Each row has a hidden trait or not; one of two labels after the row says which. A new part has a new trait and new labels.
[ -7  42  -6  16 -25   0  -9  43   6   7 -27  26  34 -30   8 -11   8  -2
 -12  -2   8  31   5  -4   8   4] : Pesi
[  7 -34  20  -8  37  13  -7  -9  19 -17 -31  24  41   3   4   8  10 -12
   8   6  19 -48  55  10  21  13] : lezez
[ 39 -26  24  53  -2 -21 -11  34 -13  -1   8  42  -8  15   1  -5 -58  -1
  10   8   9  -2 -35  11   1   0] : Pesi
[-32  14  -3 -22   0  20 -13  15 -14  -1  -7  18   0 -23   0  -2 -19   6
 -17  -6   0  15 -22 -18  41   1] : lezez
[-30  12  12  55  -9   4  -9  18   1  12 -22  17  12 -14   5  -2 -11  15
 -16 -15  -2 -15  -9  -9  38  -2] : lezez
[ 24  12  27  30  11  -9 -23   9  12   5  -9   6  19 -16  17  -3  -3 -12
   5 -33   4   4 -11  -3  -7 -14] : Pesi
[ 29  -7  21   9  22  -5 -30  19  21  14   0   0 -23 -43  14   1 -48 -27
 -10 -12  12  37 -61  16   6 -27] : Pesi
[ -4  20   7  20  -9  23 -16   9 -18  -8   7 -17  12 -12 -16  -4 -16 -29
  -2 -30 -10  20 -31 -18  35  -6] : Pesi
[ 28   2  19  45  -6  -9 -18  25   4  16  -1   7  27 -26  20  -2 -23  -5
  -1 -24   6  19 -12  -9  -2   0] : Pesi
[ 11  20  14  31 -35   8 -17   8   5 -17 -18 -10  -5   5   3   4   0 -14
  12 -33  24   3  14 -15   5 -17] : Pesi
[-10   5  19  16   1   8   2   9 -28 -29  30 -10 -29 -13 -37 -14  -3 -22
  17 -11  18  51 -40 -12  -7 -22] : Pesi
[-10   5  24  42 -19  21 -15   7   3 -41   7  -9   3  -5 -22   3 -10 -28
  20 -20  19   3  23 -17   2   3] : lezez
[-10  52  -8  -4 -20  16 -12  27   3  12 -13   3  21 -46  -1  -7   1 -15
  -7  -7  -2  32  -8 -15  24  -6] : Pesi
[  4   9  19  25  -4 -10 -11  -8  10 -17 -11 -11  12 100   2   5  -4 -25
   6 -23  13   5  29 -10  16 -13] : lezez
[ 16   9  20   8  22   0 -20  14  -1 -17   7   9  -5 -25  -5  -5 -24 -21
   2  -1   2  26 -31  -8 -11  -6] : Pesi
[ 25 -10  24  67 -17 -25 -16  14  14  27  -6  11 -10  18  20  -3 -18  -8
  12 -28  16 -11 -22  10 -12 -12] : lezez
[ 33   1  16  87 -13 -31 -29  15  13   4   3  24  -8  19  17  -5 -55 -24
  20 -12   4  16 -17  10  -2 -13] : lezez
[-37  30 -10   3  -9  18  -5  54 -10  -2 -28  35  -5 -21 -11 -20  33  16
  -1   6  15  33 -25  -4  24   9] : lezez
[ 24   7   6  24  -1 -11 -20  10  11  10  -7  23   1 -13  19   1 -22 -10
   4  -1  12 -14  -8   3   3  -6] : lezez
[  5  11  21  10  24  -8  -4   1  -5 -61 -19  49 -29  -4  -4  -7 -33  -3
  24  48  -1 -36  17  -1  -7  -4] : Pesi
[  8 -21  12  13 -11  -8  -6 -27  -4   2   2  -6  22   6   7  10 -25 -16
 -12 -36 -16 -30  -9 -15  28  -7] : lezez
[ 15   3  15   5  25   6 -20  10   5 -16   8   2 -17 -32  -9  -4 -31 -20
   1   7   2  25 -44   7  -7 -15] : Pesi
[ 15 -17  41  12 -10 -11   3 -34   9   5 -11 -13  21  38  12   8 -14 -10
  -2 -30 -14 -51  -3  -4  15 -10] : Pesi
[  2  38  -5  46  13   0 -23   6 -13 -25   8  18 -11 -28  -9  -4 -37 -33
  20  14  -8  22   1 -13 -11 -12] : Pesi
[  0   7  28  49  -7 -16 -12  -7   5  -1   5  -7  36  -6   0   3 -42 -26
 -13 -41 -19  -3  -1 -14  -1  -9] : Pesi
[ 31  17   9  45  -3 -24 -31  10   2  -5 -10  11 -13 -24  -2  -3 -52 -38
  -2   0   5   1 -13   7  12 -27] : lezez
[  8  15  22  39  11  -9 -21   2   0 -36 -10  16  -5  -5  -1  -6 -12 -24
  20  -2  -2   1   7  -9 -13  -9] : Pesi
[ 44  -2  30   5  21 -14 -25  18  27   6 -28  18   6 -34  35  -1 -29 -16
  -7 -10  16  -2 -13   7  11 -14] : Pesi
[ 12  25  16  41   6 -17 -21  -2  18 -21 -33  10  10  -1  28  -5   5 -23
  23 -17  -4 -28  30 -10  -2 -15] : Pesi
